Here is a tiny trained network, its code and every weight. The questions are about switching its units off for an input and a class, where a switched-off unit gives its printed mean instead of its output.

import numpy as np


def w(rows, s, z=0):
    codes = np.array(rows[::2]) - 128.0
    scale = np.full(codes.shape[1], s)
    scale[-1] = z or s
    return codes * scale


def norm(h):
    return h / np.sqrt((h * h).mean(-1, keepdims=True) + 1e-5)


def f(y):
    return y / 2 * (1 + np.tanh(0.7978845608 * (y + 0.044715 * y**3)))


def log_softmax(a):
    a = a - a.max(-1, keepdims=True)
    return a - np.log(np.exp(a).sum(-1, keepdims=True))


def net(x, mask):
    res = np.array(x, float).reshape(1, 7) / 4 @ E
    u = 0
    for l in range(2):
        y = f(norm(res) @ A[l][:, :-1].T + A[l][:, -1])
        res = res + np.where(mask[u : u + 5], y, B[l][:, -1]) @ B[l][:, :-1]
        u += 5
    return log_softmax(norm(res)[-1] @ U[:, :-1].T + U[:, -1])


A, B = {}, {}
E = w([
[61,75,121,147,184,164,32,59],'x0',
[148,148,99,178,167,186,128,248],'x1',
[75,100,228,148,133,143,132,154],'x2',
[130,125,130,125,125,126,127,130],'x3',
[124,134,123,129,124,134,135,124],'x4',
[129,124,129,126,128,130,131,123],'x5',
[131,130,133,126,131,133,128,120],'x6',
],0.0015)
A[0] = w([
[170,181,115,138,104,139,169,225,172],'0.n0',
[168,135,196,44,16,31,227,101,81],'0.n1',
[151,86,104,162,130,172,136,126,3],'0.n2',
[182,144,53,97,140,138,117,155,110],'0.n3',
[73,134,251,119,111,107,157,165,184],'0.n4',
],0.0027,0.0015)
B[0] = w([
[176,135,116,137,108,154,172,44,233],'0.n0',
[78,133,75,203,246,199,8,244,254],'0.n1',
[133,200,102,116,160,134,72,187,90],'0.n2',
[149,138,96,210,177,129,161,103,159],'0.n3',
[162,5,204,162,153,193,127,92,206],'0.n4',
],0.0028,0.0019)
A[1] = w([
[171,234,8,142,144,145,88,214,61],'1.n0',
[82,83,68,43,106,65,60,21,150],'1.n1',
[143,106,211,145,114,158,207,193,93],'1.n2',
[31,20,230,139,183,161,40,153,120],'1.n3',
[100,201,2,146,202,107,44,207,6],'1.n4',
],0.0029,0.0021)
B[1] = w([
[26,147,192,108,155,75,10,111,189],'1.n0',
[164,34,243,65,31,154,220,170,178],'1.n1',
[155,25,96,39,83,124,147,84,145],'1.n2',
[122,252,51,131,135,67,116,129,252],'1.n3',
[57,84,240,51,35,65,197,29,161],'1.n4',
],0.0031,0.0037)
U = w([
[17,148,197,62,89,51,85,52,2],'0',
[157,198,28,208,226,154,101,182,242],'1',
[211,2,167,82,63,214,229,146,136],'2',
],0.0063,0.00087)

Each question gives the input, the list of numbers given to net, and the class t.
The units are the neurons (one row each of A and B). Each row of codes is followed by its name. A weight is (code - 128) times the scale printed after its matrix; where a second scale follows, it is the last column's (A, B and U).
mask holds one flag per neuron, layer by layer. A switched-off neuron (its flag False) gives its mean, the last column of its row in B, instead of its output. The means were averaged over made-up inputs and are rounded, as every weight is.
A unit's drop is (log p(t) with every unit on - log p(t) with that unit switched off) / (log p(t) with every unit on - log p(t) with every unit switched off).
The circuit of an input: a set's keep is (log p(t) with only the set's units on - log p(t) with every unit switched off) / (log p(t) with every unit on - log p(t) with every unit switched off). Starting from all 10 units, units are removed one at a time, each time the one whose removal leaves the highest keep (on an exact tie, the one counted first), for as long as the keep stays at least 0.8.
circuit, biggest first: the units of the circuit, biggest drop first
most important unit: the unit with the biggest drop
top k neurons: the k neurons with the biggest drops, biggest first
top k neurons in layer l: the k neurons of layer l with the biggest drops, biggest first
drop of u: that unit's drop, to one decimal
input [1,-5,0,-6,-6,-7,1], class 2: most important unit -> 1.n1
input [0,-7,2,-6,0,-8,5], class 1: top 3 neurons in layer 1 -> 1.n3, 1.n4, 1.n0
input [-7,-1,-4,-4,-2,2,-1], class 0: top 2 neurons -> 0.n1, 1.n0
input [0,5,8,8,0,4,6], class 2: top 3 neurons -> 0.n1, 1.n2, 1.n0
input [1,8,-7,-5,8,5,-6], class 0: top 2 neurons -> 1.n0, 0.n4
input [7,5,0,1,-6,3,-7], class 0: circuit, biggest first -> 0.n4, 1.n4
input [8,-8,-3,-7,7,1,-1], class 2: circuit, biggest first -> 1.n1, 1.n0
input [0,-4,7,7,5,-5,8], class 1: top 2 neurons in layer 1 -> 1.n4, 1.n3
input [7,8,-6,-7,8,-3,7], class 0: circuit, biggest first -> 1.n4, 0.n4
input [7,2,7,7,-6,-8,5], class 1: top 2 neurons -> 1.n4, 1.n3
input [-2,7,1,2,-8,-8,-6], class 2: top 2 neurons in layer 1 -> 1.n3, 1.n2
input [6,-7,-1,-2,-2,0,0], class 2: top 3 neurons -> 1.n1, 1.n0, 0.n1
input [6,0,-7,-2,5,0,-6], class 2: circuit, biggest first -> 0.n1, 1.n1
input [-4,8,1,-5,8,0,-4], class 2: top 3 neurons -> 1.n3, 0.n1, 1.n2
input [1,7,-2,-7,-4,-7,1], class 0: top 2 neurons -> 1.n0, 0.n4
input [8,-5,-2,4,2,-2,-8], class 2: top 2 neurons -> 1.n1, 0.n1
input [-5,-1,2,8,-2,0,-3], class 1: top 2 neurons in layer 0 -> 0.n1, 0.n4
input [-3,4,5,-6,-6,-4,-1], class 2: top neuron in layer 1 -> 1.n2
input [4,1,-8,3,5,6,2], class 0: top 2 neurons in layer 1 -> 1.n0, 1.n2
input [2,6,-3,4,-5,-1,-8], class 0: circuit, biggest first -> 1.n4
input [-5,-3,1,-5,7,2,-5], class 1: top 3 neurons -> 0.n1, 0.n4, 1.n1
input [6,-7,-4,4,2,-4,6], class 2: circuit, biggest first -> 1.n1, 1.n0
input [8,2,8,4,0,-8,8], class 1: top 3 neurons -> 1.n4, 1.n3, 1.n0
input [-8,0,-7,3,-5,0,-1], class 0: top 3 neurons in layer 1 -> 1.n0, 1.n4, 1.n3
input [-6,-4,7,7,4,-1,6], class 1: drop of 0.n1 -> 1.3
input [-4,-4,6,8,8,4,1], class 1: drop of 0.n1 -> 1.1
input [1,-8,-6,5,-6,0,1], class 2: circuit, biggest first -> 1.n1
input [3,4,-7,-2,0,1,-5], class 0: drop of 1.n4 -> 0.2
input [-8,-6,6,8,1,-3,2], class 1: drop of 0.n1 -> 1.3
